Below is a small trained network, with its code and all its weights. Each question gives an input and a target symbol and asks what happens when units are switched off, that is, made to give their printed mean instead of their output.

import numpy as np


def w(rows, s, z=0):
    codes = np.array(rows[::2]) - 128.0
    scale = np.full(codes.shape[1], s)
    scale[-1] = z or s
    return codes * scale


def f(y):
    return y / 2 * (1 + np.tanh(0.7978845608 * (y + 0.044715 * y**3)))


def softmax(a):
    e = np.exp(a - a.max(-1, keepdims=True))
    return e / e.sum(-1, keepdims=True)


def log_softmax(a):
    a = a - a.max(-1, keepdims=True)
    return a - np.log(np.exp(a).sum(-1, keepdims=True))


def net(x, mask):
    ids = ['αβγδεζθμξπσω'.index(c) for c in x.split()]
    T = len(ids)
    res = E[ids] + P[:T]
    r = res
    for j in range(3):
        rows = slice(2 * j, 2 * j + 2)
        q, k, v = (r @ M[0][rows].T for M in (Q, K, V))
        z = softmax(np.where(np.tri(T) > 0, q @ k.T / 2**0.5, -1e9)) @ v
        o = O[0][rows]
        res = res + np.where(mask[j], z, o[:, -1]) @ o[:, :-1]
    y = f(res @ A[0][:, :-1].T + A[0][:, -1])
    res = res + np.where(mask[3:11], y, B[0][:, -1]) @ B[0][:, :-1]
    return log_softmax(res[-1] @ U[:, :-1].T + U[:, -1])


Q, K, V, O, A, B = {}, {}, {}, {}, {}, {}
E = w([
[159,168,68,95,169],'α',
[75,178,112,199,7],'β',
[170,175,110,69,34],'γ',
[46,101,127,208,83],'δ',
[96,180,104,136,33],'ε',
[154,210,143,199,135],'ζ',
[148,168,99,138,139],'θ',
[239,142,146,167,185],'μ',
[147,169,84,114,146],'ξ',
[228,242,140,131,101],'π',
[143,179,94,147,129],'σ',
[103,151,49,92,109],'ω',
],0.018)
P = w([
[169,254,234,106,129],'0',
[154,129,98,147,151],'1',
[168,150,93,161,134],'2',
[169,153,106,167,132],'3',
[182,139,103,161,123],'4',
[184,160,109,165,122],'5',
[200,167,118,179,106],'6',
[199,165,117,174,116],'7',
[196,157,125,176,98],'8',
[195,167,118,182,108],'9',
],0.0095)
Q[0] = w([
[73,106,155,130,138],'head 0',
[193,229,70,252,71],'head 0',
[110,101,74,67,175],'head 1',
[65,140,98,105,54],'head 1',
[113,92,151,91,137],'head 2',
[88,120,134,149,130],'head 2',
],0.017)
K[0] = w([
[89,135,58,154,73],'head 0',
[176,180,235,54,162],'head 0',
[60,103,108,145,168],'head 1',
[14,159,132,116,122],'head 1',
[193,167,18,165,217],'head 2',
[69,105,3,254,150],'head 2',
],0.0088)
V[0] = w([
[161,154,1,86,163],'head 0',
[70,177,111,143,100],'head 0',
[174,105,129,141,142],'head 1',
[158,129,128,80,86],'head 1',
[68,92,156,187,127],'head 2',
[71,150,98,124,39],'head 2',
],0.016)
O[0] = w([
[75,136,188,158,225,108],'head 0',
[252,70,226,63,125,125],'head 0',
[10,94,49,123,46,216],'head 1',
[85,184,151,95,95,128],'head 1',
[190,114,68,128,211,3],'head 2',
[137,151,96,19,151,160],'head 2',
],0.011,0.0073)
A[0] = w([
[158,166,165,157,183,112],'neuron 0',
[114,143,188,86,88,157],'neuron 1',
[225,127,36,107,60,190],'neuron 2',
[182,215,25,30,238,14],'neuron 3',
[118,120,57,38,149,1],'neuron 4',
[47,200,3,3,91,184],'neuron 5',
[27,165,39,203,104,19],'neuron 6',
[86,202,123,75,178,95],'neuron 7',
],0.007,0.0045)
B[0] = w([
[165,88,154,141,156,139],'neuron 0',
[124,86,123,171,178,167],'neuron 1',
[73,115,143,197,224,225],'neuron 2',
[96,166,87,143,62,183],'neuron 3',
[203,215,101,190,62,145],'neuron 4',
[173,17,197,174,67,254],'neuron 5',
[174,64,98,3,174,248],'neuron 6',
[87,115,85,69,202,157],'neuron 7',
],0.0062,0.015)
U = w([
[62,162,165,172,218,200],'α',
[184,223,98,73,95,30],'β',
[128,149,207,81,96,24],'γ',
[173,154,102,138,214,227],'δ',
[173,165,150,68,136,84],'ε',
[191,121,178,255,155,149],'ζ',
[123,175,150,139,145,38],'θ',
[46,115,109,204,112,220],'μ',
[103,175,164,147,172,189],'ξ',
[97,238,148,148,77,6],'π',
[130,167,158,127,147,42],'σ',
[135,105,179,64,217,252],'ω',
],0.0069,0.0026)

Each question gives the input, a string of symbols that net reads in full, and the target symbol t.
The units are the heads (2 rows each of Q, K, V and O) and the neurons (one row each of A and B). Each row of codes is followed by its name. A weight is (code - 128) times the scale printed after its matrix; where a second scale follows, it is the last column's (O, A, B and U).
mask holds one flag per unit, heads first, then neurons. A switched-off unit (its flag False) gives its mean, the last column of its rows in O or B, instead of its output. The means were averaged over made-up inputs and are rounded, as every weight is.
A unit's drop is (log p(t) with every unit on - log p(t) with that unit switched off) / (log p(t) with every unit on - log p(t) with every unit switched off).
The circuit of an input: a set's keep is (log p(t) with only the set's units on - log p(t) with every unit switched off) / (log p(t) with every unit on - log p(t) with every unit switched off). Starting from all 11 units, units are removed one at a time, each time the one whose removal leaves the highest keep (on an exact tie, the one counted first), for as long as the keep stays at least 0.8.
units of the circuit, in order: the units of the circuit, biggest drop first
unit that matters most: the unit with the biggest drop
top k neurons: the k neurons with the biggest drops, biggest first
heads that matter: for each layer, one digit per head in row order, 1 if its drop is at least 0.15 and else 0, layers parted by /
input μ μ δ ω μ σ ζ, target μ: unit that matters most : neuron 5
input β ζ α ω ζ μ θ, target β: units of the circuit, in order : [head 2; neuron 3]
input ζ ζ μ ω ω α ω θ, target ζ: heads that matter : 100
input ζ ζ ω ζ δ μ ζ σ, target ζ: heads that matter : 100
input μ ω ξ, target μ: heads that matter : 101
input ζ β ζ, target β: heads that matter : 001
input ω μ γ α ζ ξ ζ ω, target ω: units of the circuit, in order : [head 0; neuron 6; neuron 7; neuron 3]
input ζ ζ δ β, target ζ: heads that matter : 100
input γ θ σ, target γ: units of the circuit, in order : [head 2; neuron 5]
input ζ ζ ω ζ, target ζ: units of the circuit, in order : [head 1; head 2]
input ζ ζ α θ ζ ζ ξ, target ζ: units of the circuit, in order : [head 0; neuron 6; head 2]
input ζ σ ζ σ, target ζ: top 2 neurons : [neuron 6; neuron 2]
input ω ξ ξ ω, target ω: heads that matter : 110
input ζ μ μ ω μ ζ ω ε, target ζ: top 4 neurons : [neuron 2; neuron 6; neuron 5; neuron 1]
input ω μ α, target ω: top 3 neurons : [neuron 6; neuron 7; neuron 3]
input ζ ζ ε ζ μ ε ξ μ ζ ε, target ζ: top 4 neurons : [neuron 2; neuron 5; neuron 6; neuron 1]
input ζ ζ μ ζ ξ ω θ ζ γ, target ζ: units of the circuit, in order : [neuron 2; neuron 6; head 0]
input γ μ ζ μ μ μ γ ζ ξ, target γ: unit that matters most : head 2
input ζ ξ δ, target δ: heads that matter : 011
input ω δ ω μ ζ ω ω γ μ, target μ: unit that matters most : head 1
input ζ ζ δ δ δ ζ ζ, target δ: top 2 neurons : [neuron 2; neuron 5]
input ζ ξ ζ ζ ω ζ ζ γ ξ, target ζ: top 4 neurons : [neuron 6; neuron 2; neuron 1; neuron 7]
